Below are the code and all the weights of a small trained network. Each question names an input and a target symbol and asks about switching units off, where a switched-off unit gives its printed mean instead of its output.

import numpy as np


def w(rows, s, z=0):
    codes = np.array(rows[::2]) - 128.0
    scale = np.full(codes.shape[1], s)
    scale[-1] = z or s
    return codes * scale


def norm(h):
    return h / np.sqrt((h * h).mean(-1, keepdims=True) + 1e-5)


def f(y):
    return np.maximum(y, 0)


def softmax(a):
    e = np.exp(a - a.max(-1, keepdims=True))
    return e / e.sum(-1, keepdims=True)


def log_softmax(a):
    a = a - a.max(-1, keepdims=True)
    return a - np.log(np.exp(a).sum(-1, keepdims=True))


def net(x, mask):
    ids = ['αβγδεζθλμστφω'.index(c) for c in x.split()]
    T = len(ids)
    res = E[ids] + P[:T]
    u = 0
    for l in range(2):
        r = norm(res)
        for j in range(2):
            rows = slice(4 * j, 4 * j + 4)
            q, k, v = (r @ M[l][rows].T for M in (Q, K, V))
            z = softmax(np.where(np.tri(T) > 0, q @ k.T / 4**0.5, -1e9)) @ v
            o = O[l][rows]
            res = res + np.where(mask[u + j], z, o[:, -1]) @ o[:, :-1]
        u += 2
        y = f(norm(res) @ A[l][:, :-1].T + A[l][:, -1])
        res = res + np.where(mask[u : u + 8], y, B[l][:, -1]) @ B[l][:, :-1]
        u += 8
    return log_softmax(norm(res)[-1] @ U[:, :-1].T + U[:, -1])


Q, K, V, O, A, B = {}, {}, {}, {}, {}, {}
E = w([
[128,218,77],'α',
[222,186,74],'β',
[91,229,153],'γ',
[178,53,178],'δ',
[99,254,89],'ε',
[73,88,182],'ζ',
[58,120,189],'θ',
[161,45,142],'λ',
[44,102,30],'μ',
[192,192,81],'σ',
[77,79,188],'τ',
[121,63,214],'φ',
[65,115,188],'ω',
],0.008)
P = w([
[129,110,110],'0',
[120,98,146],'1',
[96,92,99],'2',
[168,111,165],'3',
[60,109,42],'4',
[226,158,254],'5',
],0.0055)
Q[0] = w([
[70,82,44],'L0H1',
[28,99,14],'L0H1',
[198,112,144],'L0H1',
[174,148,249],'L0H1',
[147,134,132],'L0H2',
[139,130,114],'L0H2',
[95,153,87],'L0H2',
[114,151,76],'L0H2',
],0.012)
K[0] = w([
[181,175,210],'L0H1',
[217,160,229],'L0H1',
[69,150,133],'L0H1',
[84,96,5],'L0H1',
[118,127,153],'L0H2',
[109,124,142],'L0H2',
[110,78,96],'L0H2',
[92,84,119],'L0H2',
],0.013)
V[0] = w([
[146,142,83],'L0H1',
[236,128,175],'L0H1',
[45,53,124],'L0H1',
[70,204,234],'L0H1',
[35,36,3],'L0H2',
[9,190,9],'L0H2',
[151,127,27],'L0H2',
[63,78,157],'L0H2',
],0.022)
O[0] = w([
[158,143,109,86],'L0H1',
[95,91,64,60],'L0H1',
[136,89,199,192],'L0H1',
[44,188,157,254],'L0H1',
[255,146,197,33],'L0H2',
[191,237,161,123],'L0H2',
[196,152,96,18],'L0H2',
[131,112,191,176],'L0H2',
],0.035,0.0062)
A[0] = w([
[129,128,126,69],'L0N1',
[221,163,49,2],'L0N2',
[182,89,45,138],'L0N3',
[209,180,197,93],'L0N4',
[252,146,183,38],'L0N5',
[116,92,163,194],'L0N6',
[132,104,123,40],'L0N7',
[96,217,110,196],'L0N8',
],0.011,0.0017)
B[0] = w([
[102,126,142,128],'L0N1',
[222,81,75,179],'L0N2',
[203,159,108,188],'L0N3',
[214,164,204,179],'L0N4',
[184,184,248,174],'L0N5',
[162,105,138,209],'L0N6',
[129,116,116,138],'L0N7',
[215,219,106,253],'L0N8',
],0.016,0.005)
Q[1] = w([
[109,103,161],'L1H1',
[183,131,149],'L1H1',
[1,140,36],'L1H1',
[25,174,62],'L1H1',
[233,32,82],'L1H2',
[80,91,139],'L1H2',
[179,176,227],'L1H2',
[73,127,42],'L1H2',
],0.0053)
K[1] = w([
[176,71,166],'L1H1',
[116,183,109],'L1H1',
[127,25,207],'L1H1',
[127,78,134],'L1H1',
[53,134,255],'L1H2',
[158,171,57],'L1H2',
[186,101,219],'L1H2',
[80,132,55],'L1H2',
],0.0062)
V[1] = w([
[130,218,36],'L1H1',
[173,86,107],'L1H1',
[214,98,137],'L1H1',
[66,51,72],'L1H1',
[9,79,150],'L1H2',
[163,32,53],'L1H2',
[175,131,83],'L1H2',
[132,65,167],'L1H2',
],0.014)
O[1] = w([
[156,46,248,92],'L1H1',
[81,156,152,51],'L1H1',
[49,128,121,21],'L1H1',
[161,230,181,156],'L1H1',
[254,181,87,253],'L1H2',
[115,230,225,29],'L1H2',
[84,124,185,57],'L1H2',
[131,196,92,125],'L1H2',
],0.015,0.0046)
A[1] = w([
[166,74,132,58],'L1N1',
[158,97,229,86],'L1N2',
[76,65,202,124],'L1N3',
[249,179,98,124],'L1N4',
[196,104,254,123],'L1N5',
[130,130,126,107],'L1N6',
[189,36,133,3],'L1N7',
[160,83,132,66],'L1N8',
],0.009,0.0046)
B[1] = w([
[217,50,120,149],'L1N1',
[173,117,214,202],'L1N2',
[190,53,121,252],'L1N3',
[196,204,199,203],'L1N4',
[200,159,253,236],'L1N5',
[114,178,191,128],'L1N6',
[249,7,144,161],'L1N7',
[163,51,146,145],'L1N8',
],0.013,0.0043)
U = w([
[88,52,71,124],'α',
[30,254,128,250],'β',
[164,122,184,70],'γ',
[14,25,133,153],'δ',
[200,150,23,159],'ε',
[112,122,191,70],'ζ',
[125,95,190,63],'θ',
[209,10,120,153],'λ',
[242,201,139,70],'μ',
[127,132,180,32],'σ',
[171,121,17,230],'τ',
[156,116,136,16],'φ',
[169,188,133,57],'ω',
],0.0085,0.0024)

Each question gives the input, a string of symbols that net reads in full, and the target symbol t.
The units are the heads (4 rows each of Q, K, V and O) and the neurons (one row each of A and B). Each row of codes is followed by its name. A weight is (code - 128) times the scale printed after its matrix; where a second scale follows, it is the last column's (O, A, B and U).
mask holds one flag per unit, layer by layer, with each layer's heads first. A switched-off unit (its flag False) gives its mean, the last column of its rows in O or B, instead of its output. The means were averaged over made-up inputs and are rounded, as every weight is.
A unit's drop is (log p(t) with every unit on - log p(t) with that unit switched off) / (log p(t) with every unit on - log p(t) with every unit switched off).
The circuit of an input: a set's keep is (log p(t) with only the set's units on - log p(t) with every unit switched off) / (log p(t) with every unit on - log p(t) with every unit switched off). Starting from the 12 units with the biggest drops (on a tie, the unit counted first), units are removed one at a time, each time the one whose removal leaves the highest keep (on an exact tie, the one counted first), for as long as the keep stays at least 0.8.
units of the circuit, in order: the units of the circuit, biggest drop first
unit that matters most: the unit with the biggest drop
which heads matter: for each layer, one digit per head in row order, 1 if its drop is at least 0.15 and else 0, layers parted by /
drop of u: that unit's drop, to one decimal
input γ γ ω, target β: unit that matters most => L0H1
input φ δ γ φ, target β: which heads matter => 00 / 00
input φ λ ζ τ γ σ, target β: units of the circuit, in order => [L1H1 L0H2 L1H2]
input γ γ γ γ γ σ, target β: which heads matter => 11 / 00
input γ λ β, target λ: which heads matter => 01 / 10
input γ φ τ γ φ γ, target δ: which heads matter => 01 / 00
input φ φ γ ω γ τ, target β: which heads matter => 01 / 00
input φ β σ ζ σ, target δ: which heads matter => 11 / 00
input λ γ β, target β: which heads matter => 10 / 00
input δ δ τ τ β β, target τ: which heads matter => 11 / 11
input δ γ τ γ γ γ, target β: which heads matter => 01 / 00
input γ φ θ σ γ θ, target β: units of the circuit, in order => [L0H2 L0H1]
input ω β τ, target τ: which heads matter => 00 / 00
input γ δ γ γ θ, target β: units of the circuit, in order => [L0H1]
input β β λ, target τ: which heads matter => 10 / 00
input γ ω λ λ, target λ: units of the circuit, in order => [L0H1 L1H2]
input γ λ φ τ, target δ: which heads matter => 01 / 00
input γ γ γ φ ω, target δ: which heads matter => 10 / 01
input γ γ τ, target β: which heads matter => 10 / 00
input σ σ γ γ γ α, target β: unit that matters most => L0H2
input γ γ β δ, target τ: which heads matter => 10 / 00
input γ β γ γ φ, target β: drop of L0H1 => 1.2
input ω σ λ φ λ β, target λ: drop of L0H2 => 0.2
input δ φ λ τ, target λ: drop of L0H2 => 0.4
input λ γ ζ φ λ ζ, target λ: drop of L0N2 => 0.0
